[[139 148 124 141]
 [113 108 142 119]
 [117 104 134 115]
 [141 143 124 136]
 [138 146 119 137]
 [142 158 127 144]
 [135 137 124 131]]
->
[[124 141 139 148]
 [142 119 113 108]
 [134 115 117 104]
 [124 136 141 143]
 [119 137 138 146]
 [127 144 142 158]
 [124 131 135 137]]

[[123 123 125 142 133 130 121 130]
 [124 126 129 152 131 128 120 119]
 [127 124 122 129 118 116 126 132]
 [129 124 127 137 136 133 123 130]
 [129 128 128 122 132 136 129 133]
 [133 128 124 126 116 115 129 127]
 [126 127 123 130 117 112 127 128]
 [135 125 122 116 120 119 130 138]
 [123 126 130 136 135 136 125 128]
 [124 127 130 133 136 138 126 128]
 [131 126 126 111 130 132 132 142]]
->
[[121 130 123 123 125 142 133 130]
 [120 119 124 126 129 152 131 128]
 [126 132 127 124 122 129 118 116]
 [123 130 129 124 127 137 136 133]
 [129 133 129 128 128 122 132 136]
 [129 127 133 128 124 126 116 115]
 [127 128 126 127 123 130 117 112]
 [130 138 135 125 122 116 120 119]
 [125 128 123 126 130 136 135 136]
 [126 128 124 127 130 133 136 138]
 [132 142 131 126 126 111 130 132]]

[[133 117 136 140 130 114 114 127 128]
 [133 123 123 126 122 124 128 132 112]
 [133 121 139 140 136 124 122 132 139]
 [121 120 140 137 108 124 106 127 136]
 [131 139 128 116 138 140 142 132 119]]
->
[[127 128 133 117 136 140 130 114 114]
 [132 112 133 123 123 126 122 124 128]
 [132 139 133 121 139 140 136 124 122]
 [127 136 121 120 140 137 108 124 106]
 [132 119 131 139 128 116 138 140 142]]

[[125 140 120 108 118 120 132 123]
 [129 132 142 127 128 138 115 109]
 [109 137 123 134 132 129 115 140]
 [121 125 135 131 124 145 108 121]
 [129 131 132 138 125 147 112 134]
 [123 144 119 134 111 132 131 118]
 [143 131 143 142 132 125 137 136]
 [150 132 129 121 116 125 124 138]
 [117 136 111 119 129 140 119 122]
 [135 114 138 122 135 115 143 127]
 [133 117 137 131 114 139 121 113]]
->
[[132 123 125 140 120 108 118 120]
 [115 109 129 132 142 127 128 138]
 [115 140 109 137 123 134 132 129]
 [108 121 121 125 135 131 124 145]
 [112 134 129 131 132 138 125 147]
 [131 118 123 144 119 134 111 132]
 [137 136 143 131 143 142 132 125]
 [124 138 150 132 129 121 116 125]
 [119 122 117 136 111 119 129 140]
 [143 127 135 114 138 122 135 115]
 [121 113 133 117 137 131 114 139]]

[[145 130 132 127]
 [119 122 150 138]
 [115 132 141 121]
 [127 133 147 142]
 [119 124 150 126]
 [136 130 134 139]]
->
[[132 127 145 130]
 [150 138 119 122]
 [141 121 115 132]
 [147 142 127 133]
 [150 126 119 124]
 [134 139 136 130]]

[[127 129 123 146 128 140 137 140 130 133 122 131 116]
 [120 137 122 144 131 151 124 125 126 129 125 133 128]
 [122 144 125 146 120 137 138 138 122 131 116 124 113]
 [117 127 119 144 121 135 126 125 122 136 134 126 119]
 [134 122 116 148 117 136 129 125 121 129 113 124 118]
 [127 114 125 149 136 135 133 128 120 135 149 122 118]
 [124 127 123 151 126 134 130 125 130 143 117 124 127]]
->
[[131 116 127 129 123 146 128 140 137 140 130 133 122]
 [133 128 120 137 122 144 131 151 124 125 126 129 125]
 [124 113 122 144 125 146 120 137 138 138 122 131 116]
 [126 119 117 127 119 144 121 135 126 125 122 136 134]
 [124 118 134 122 116 148 117 136 129 125 121 129 113]
 [122 118 127 114 125 149 136 135 133 128 120 135 149]
 [124 127 124 127 123 151 126 134 130 125 130 143 117]]

[[132 129 102 118 117 135 118 116 124 126 140 120]
 [118 129 130 114 151 110 125 134 117 137  99 133]]
->
[[140 120 132 129 102 118 117 135 118 116 124 126]
 [ 99 133 118 129 130 114 151 110 125 134 117 137]]

[[149 126 110 151 126 141 114 132 117 140 128 139 120 143]
 [111 118 117 153 137 107 109 123 104 130 143 145 124 115]]
->
[[120 143 149 126 110 151 126 141 114 132 117 140 128 139]
 [124 115 111 118 117 153 137 107 109 123 104 130 143 145]]
